Below is a small trained network, with its code and all its weights. Each question gives an input and a target symbol and asks what happens when units are switched off, that is, made to give their printed mean instead of their output.

import numpy as np


def w(rows, s, z=0):
    codes = np.array(rows[::2]) - 128.0
    scale = np.full(codes.shape[1], s)
    scale[-1] = z or s
    return codes * scale


def f(y):
    return y / 2 * (1 + np.tanh(0.7978845608 * (y + 0.044715 * y**3)))


def softmax(a):
    e = np.exp(a - a.max(-1, keepdims=True))
    return e / e.sum(-1, keepdims=True)


def log_softmax(a):
    a = a - a.max(-1, keepdims=True)
    return a - np.log(np.exp(a).sum(-1, keepdims=True))


def net(x, mask):
    ids = ['αβδζηλτψω'.index(c) for c in x.split()]
    T = len(ids)
    res = E[ids] + P[:T]
    u = 0
    for l in range(2):
        r = res
        for j in range(3):
            rows = slice(2 * j, 2 * j + 2)
            q, k, v = (r @ M[l][rows].T for M in (Q, K, V))
            z = softmax(np.where(np.tri(T) > 0, q @ k.T / 2**0.5, -1e9)) @ v
            o = O[l][rows]
            res = res + np.where(mask[u + j], z, o[:, -1]) @ o[:, :-1]
        u += 3
        y = f(res @ A[l][:, :-1].T + A[l][:, -1])
        res = res + np.where(mask[u : u + 4], y, B[l][:, -1]) @ B[l][:, :-1]
        u += 4
    return log_softmax(res[-1] @ U[:, :-1].T + U[:, -1])


Q, K, V, O, A, B = {}, {}, {}, {}, {}, {}
E = w([
[69,88,166,133],'α',
[210,106,210,182],'β',
[191,104,118,114],'δ',
[104,103,58,188],'ζ',
[72,105,68,205],'η',
[89,65,253,235],'λ',
[48,83,165,38],'τ',
[122,120,112,254],'ψ',
[146,77,42,104],'ω',
],0.017)
P = w([
[187,226,126,114],'0',
[138,197,140,123],'1',
[119,163,133,121],'2',
[97,131,148,141],'3',
[89,104,155,141],'4',
[82,82,148,139],'5',
[74,63,151,154],'6',
[65,48,144,154],'7',
[70,30,138,159],'8',
[67,17,122,148],'9',
[58,2,101,146],'10',
[98,3,82,173],'11',
],0.0081)
Q[0] = w([
[121,254,46,107],'0.h0',
[116,136,53,156],'0.h0',
[103,71,86,145],'0.h1',
[134,73,77,82],'0.h1',
[153,171,126,60],'0.h2',
[89,52,133,193],'0.h2',
],0.012)
K[0] = w([
[200,214,70,168],'0.h0',
[150,134,25,144],'0.h0',
[75,69,176,252],'0.h1',
[108,74,55,155],'0.h1',
[83,254,187,185],'0.h2',
[151,47,197,131],'0.h2',
],0.0073)
V[0] = w([
[224,69,109,125],'0.h0',
[161,158,89,141],'0.h0',
[194,110,149,91],'0.h1',
[123,124,60,162],'0.h1',
[169,1,129,53],'0.h2',
[155,28,113,161],'0.h2',
],0.0081)
O[0] = w([
[162,169,171,112,59],'0.h0',
[147,126,255,92,17],'0.h0',
[123,137,203,172,50],'0.h1',
[104,164,78,176,106],'0.h1',
[98,7,202,74,188],'0.h2',
[52,35,62,75,253],'0.h2',
],0.0074,0.0046)
A[0] = w([
[53,78,97,70,147],'0.n0',
[74,22,147,85,104],'0.n1',
[242,165,2,92,107],'0.n2',
[184,98,144,151,252],'0.n3',
],0.0059,0.0026)
B[0] = w([
[78,139,118,45,230],'0.n0',
[80,159,120,210,254],'0.n1',
[225,127,111,139,138],'0.n2',
[2,21,73,167,152],'0.n3',
],0.0087,0.0095)
Q[1] = w([
[112,136,151,132],'1.h0',
[138,9,129,135],'1.h0',
[110,96,51,134],'1.h1',
[172,110,187,90],'1.h1',
[70,125,108,58],'1.h2',
[142,107,133,99],'1.h2',
],0.011)
K[1] = w([
[204,105,74,121],'1.h0',
[91,68,77,117],'1.h0',
[126,3,123,122],'1.h1',
[124,155,170,145],'1.h1',
[105,53,104,135],'1.h2',
[242,115,74,86],'1.h2',
],0.011)
V[1] = w([
[193,85,141,222],'1.h0',
[66,183,149,164],'1.h0',
[95,118,212,249],'1.h1',
[71,144,186,146],'1.h1',
[178,198,82,76],'1.h2',
[203,78,153,98],'1.h2',
],0.012)
O[1] = w([
[200,1,51,151,102],'1.h0',
[210,243,117,190,163],'1.h0',
[208,114,90,172,174],'1.h1',
[222,217,166,111,149],'1.h1',
[29,182,103,102,2],'1.h2',
[91,83,189,210,56],'1.h2',
],0.0074,0.02)
A[1] = w([
[160,116,180,201,182],'1.n0',
[122,142,102,236,126],'1.n1',
[2,141,176,101,252],'1.n2',
[159,98,212,148,69],'1.n3',
],0.0094,0.0033)
B[1] = w([
[139,126,75,13,255],'1.n0',
[185,169,56,73,253],'1.n1',
[219,89,182,228,206],'1.n2',
[24,250,196,253,178],'1.n3',
],0.0054,0.0092)
U = w([
[137,144,115,92,65],'α',
[105,33,163,147,215],'β',
[133,196,182,167,143],'δ',
[113,103,101,107,135],'ζ',
[206,73,148,100,63],'η',
[151,192,175,61,253],'λ',
[211,118,113,1,87],'τ',
[141,38,210,138,113],'ψ',
[123,124,84,111,69],'ω',
],0.0059,0.0056)

Each question gives the input, a string of symbols that net reads in full, and the target symbol t.
The units are the heads (2 rows each of Q, K, V and O) and the neurons (one row each of A and B). Each row of codes is followed by its name. A weight is (code - 128) times the scale printed after its matrix; where a second scale follows, it is the last column's (O, A, B and U).
mask holds one flag per unit, layer by layer, with each layer's heads first. A switched-off unit (its flag False) gives its mean, the last column of its rows in O or B, instead of its output. The means were averaged over made-up inputs and are rounded, as every weight is.
A unit's drop is (log p(t) with every unit on - log p(t) with that unit switched off) / (log p(t) with every unit on - log p(t) with every unit switched off).
top k neurons: the k neurons with the biggest drops, biggest first
top k neurons in layer l: the k neurons of layer l with the biggest drops, biggest first
which heads matter: for each layer, one digit per head in row order, 1 if its drop is at least 0.15 and else 0, layers parted by /
input ω β β η τ τ α, target δ: which heads matter	100 / 100
input δ τ ψ δ λ τ λ δ α λ ζ, target τ: top neuron in layer 1	(1.n3)
input β β ζ λ β β ω β λ τ α δ, target λ: which heads matter	000 / 100
input β ω η λ ψ δ τ β, target λ: which heads matter	100 / 110
input η ζ δ τ α ω λ λ ζ τ ζ δ, target λ: which heads matter	100 / 100
input ψ δ β α λ β α δ ψ ψ τ λ, target δ: which heads matter	010 / 100
input δ β λ λ λ δ ω α ω δ ω τ, target ψ: which heads matter	000 / 110
input β ψ δ η δ η α δ ω ζ, target β: top 2 neurons	(1.n2; 1.n1)
input η λ λ τ λ ζ β ω τ, target β: which heads matter	000 / 010
input α λ δ η δ τ λ ζ, target τ: which heads matter	101 / 011
input λ δ τ ψ β ζ δ λ ψ, target τ: which heads matter	001 / 010
input ψ λ ζ ψ ζ λ τ τ β, target λ: which heads matter	000 / 110
input λ ω δ ψ λ α ω η δ ζ δ δ, target β: top 2 neurons in layer 1	(1.n1; 1.n0)
input η ψ τ ω τ, target β: top 3 neurons	(1.n2; 0.n1; 0.n2)
input λ λ λ λ λ, target η: top 3 neurons	(0.n0; 1.n3; 0.n1)
input λ λ λ ζ ω ψ α η λ η, target τ: which heads matter	101 / 011
input ω τ δ, target δ: which heads matter	100 / 101
input η τ ψ ψ ω ψ ω δ β, target β: top neuron	(0.n2)
input η δ ω β, target ψ: top 2 neurons	(0.n1; 1.n2)
input τ λ τ β, target δ: top 2 neurons	(1.n3; 0.n0)
input ψ ζ τ ψ α τ β λ ψ λ τ λ, target λ: top 3 neurons	(0.n0; 1.n0; 0.n1)
input η ω β ζ, target β: top 3 neurons	(0.n1; 0.n2; 1.n0)
input ψ ψ λ ψ λ τ ω ζ ω β β, target β: which heads matter	001 / 100
input δ τ η λ δ η η ψ λ, target τ: top 2 neurons	(1.n0; 1.n1)
input ζ δ τ λ ζ ψ λ α, target τ: top 2 neurons in layer 0	(0.n3; 0.n1)
input β τ η λ λ β λ δ τ α, target λ: top 2 neurons in layer 0	(0.n0; 0.n1)
input λ δ ζ λ ω λ τ δ τ ω ω, target β: top neuron in layer 1	(1.n2)
